Below is a small trained network, with its code and all its weights. Each question gives an input and a class and asks what happens when units are switched off, that is, made to give their printed mean instead of their output.

import numpy as np


def w(rows, s, z=0):
    codes = np.array(rows[::2]) - 128.0
    scale = np.full(codes.shape[1], s)
    scale[-1] = z or s
    return codes * scale


def f(y):
    return y / 2 * (1 + np.tanh(0.7978845608 * (y + 0.044715 * y**3)))


def log_softmax(a):
    a = a - a.max(-1, keepdims=True)
    return a - np.log(np.exp(a).sum(-1, keepdims=True))


def net(x, mask):
    res = np.array(x, float).reshape(1, 7) / 4 @ E
    y = f(res @ A[0][:, :-1].T + A[0][:, -1])
    res = res + np.where(mask, y, B[0][:, -1]) @ B[0][:, :-1]
    return log_softmax(res[-1] @ U[:, :-1].T + U[:, -1])


A, B = {}, {}
E = w([
[128,129,123,127,131,131,121,126,134,134],'x0',
[76,130,122,183,129,152,158,70,73,159],'x1',
[133,122,132,136,127,123,138,129,117,113],'x2',
[133,217,82,104,57,126,98,115,105,99],'x3',
[100,127,108,142,167,65,139,81,170,102],'x4',
[159,97,113,190,68,46,141,130,130,167],'x5',
[142,172,184,174,164,82,6,113,73,111],'x6',
],0.011)
A[0] = w([
[80,168,127,102,193,207,145,133,121,54,25],'neuron 0',
[138,146,145,144,92,175,113,200,82,175,255],'neuron 1',
[157,145,110,111,21,187,117,116,94,87,116],'neuron 2',
[217,122,123,98,152,98,126,171,152,101,32],'neuron 3',
[115,62,169,152,160,159,140,154,150,150,38],'neuron 4',
[66,154,140,172,122,164,194,75,58,189,134],'neuron 5',
[83,136,114,197,123,167,127,112,105,150,43],'neuron 6',
[152,110,135,112,99,124,104,200,185,64,154],'neuron 7',
[66,189,53,140,144,66,128,97,170,70,150],'neuron 8',
[150,98,20,74,111,172,254,121,145,149,14],'neuron 9',
[159,105,106,203,39,52,140,147,142,193,41],'neuron 10',
[102,149,40,105,63,127,103,119,94,67,31],'neuron 11',
],0.0093,0.006)
B[0] = w([
[201,223,159,93,119,174,187,130,145,132,179],'neuron 0',
[75,104,93,195,207,105,185,130,123,90,214],'neuron 1',
[123,50,182,138,129,88,144,164,150,154,186],'neuron 2',
[137,112,95,143,80,190,78,43,129,152,161],'neuron 3',
[178,68,220,93,117,106,70,181,163,193,161],'neuron 4',
[147,89,104,131,52,155,101,113,182,94,209],'neuron 5',
[146,134,80,139,78,153,79,64,140,164,148],'neuron 6',
[103,101,77,133,72,168,116,57,143,95,198],'neuron 7',
[106,64,122,153,168,99,141,197,161,132,205],'neuron 8',
[156,152,111,158,200,92,68,68,49,116,254],'neuron 9',
[169,254,164,95,160,189,183,141,157,131,206],'neuron 10',
[158,89,177,62,87,58,113,171,98,194,164],'neuron 11',
],0.011)
U = w([
[143,236,162,111,125,178,193,128,161,132,75],'0',
[137,174,129,187,180,67,10,71,8,101,39],'1',
[93,82,68,141,14,170,101,62,179,114,74],'2',
[120,41,189,102,119,98,128,172,135,209,91],'3',
[53,82,89,174,173,121,194,158,168,102,201],'4',
[72,103,113,154,140,121,173,125,144,98,247],'5',
],0.013)

Each question gives the input, the list of numbers given to net, and the class t.
The units are the neurons (one row each of A and B). Each row of codes is followed by its name. A weight is (code - 128) times the scale printed after its matrix; where a second scale follows, it is the last column's (A, B and U).
mask holds one flag per neuron, in row order. A switched-off neuron (its flag False) gives its mean, the last column of its row in B, instead of its output. The means were averaged over made-up inputs and are rounded, as every weight is.
A unit's drop is (log p(t) with every unit on - log p(t) with that unit switched off) / (log p(t) with every unit on - log p(t) with every unit switched off).
The circuit of an input: a set's keep is (log p(t) with only the set's units on - log p(t) with every unit switched off) / (log p(t) with every unit on - log p(t) with every unit switched off). Starting from all 12 units, units are removed one at a time, each time the one whose removal leaves the highest keep (on an exact tie, the one counted first), for as long as the keep stays at least 0.8.
circuit, biggest first: the units of the circuit, biggest drop first
most important unit: the unit with the biggest drop
k most important neurons: the k neurons with the biggest drops, biggest first
drop when u is switched off: that unit's drop, to one decimal
input [-4,-4,2,0,3,0,-1], class 2: circuit, biggest first -> neuron 1; neuron 7
input [-4,-4,7,2,-5,0,-6], class 1: 3 most important neurons -> neuron 9; neuron 8; neuron 5
input [3,-7,6,-6,-5,7,3], class 0: 3 most important neurons -> neuron 10; neuron 5; neuron 9
input [1,7,-1,-8,-2,-2,-5], class 3: most important unit -> neuron 4
input [7,7,2,4,-2,4,6], class 2: circuit, biggest first -> neuron 9; neuron 5
input [-4,5,-2,-7,-8,4,3], class 4: 3 most important neurons -> neuron 1; neuron 11; neuron 2
input [4,4,-8,8,-3,0,7], class 3: circuit, biggest first -> neuron 9; neuron 2
input [1,8,2,3,-8,-2,-4], class 2: 4 most important neurons -> neuron 5; neuron 6; neuron 8; neuron 10
input [2,7,-8,8,3,5,6], class 3: circuit, biggest first -> neuron 9; neuron 11; neuron 8
input [7,-7,-8,-6,1,1,-4], class 2: circuit, biggest first -> neuron 7; neuron 3
input [-8,5,-8,3,2,-1,3], class 5: 4 most important neurons -> neuron 9; neuron 7; neuron 3; neuron 8
input [-8,8,-6,0,-2,-8,1], class 0: 2 most important neurons -> neuron 0; neuron 7
input [-3,4,2,7,-4,-4,-5], class 3: 2 most important neurons -> neuron 2; neuron 11
input [-4,4,-8,-3,-7,-3,6], class 4: circuit, biggest first -> neuron 9; neuron 1
input [8,-7,2,-1,5,-8,-2], class 0: 2 most important neurons -> neuron 0; neuron 5
input [4,-6,6,8,-5,0,2], class 3: most important neuron -> neuron 2
input [8,-6,-4,7,-8,-6,2], class 4: 2 most important neurons -> neuron 1; neuron 2
input [2,-3,-8,7,8,8,-8], class 0: 2 most important neurons -> neuron 10; neuron 1
input [-1,5,5,1,-4,-2,0], class 2: 2 most important neurons -> neuron 5; neuron 8
input [-8,3,-6,4,-6,-5,7], class 5: circuit, biggest first -> neuron 9; neuron 1
input [-8,4,-6,1,-5,-7,-8], class 1: most important neuron -> neuron 9
input [7,6,6,8,-1,-7,-6], class 3: 2 most important neurons -> neuron 2; neuron 11
input [-1,-2,1,-4,-5,3,-5], class 1: drop when neuron 2 is switched off -> 0.1
input [1,-1,6,4,-3,8,-8], class 0: drop when neuron 2 is switched off -> 0.0
input [3,5,4,0,-2,-1,1], class 2: drop when neuron 9 is switched off -> 0.5
input [0,2,-4,1,4,7,-5], class 0: drop when neuron 10 is switched off -> 1.1
input [4,6,4,-4,-4,-5,-3], class 2: circuit, biggest first -> neuron 5
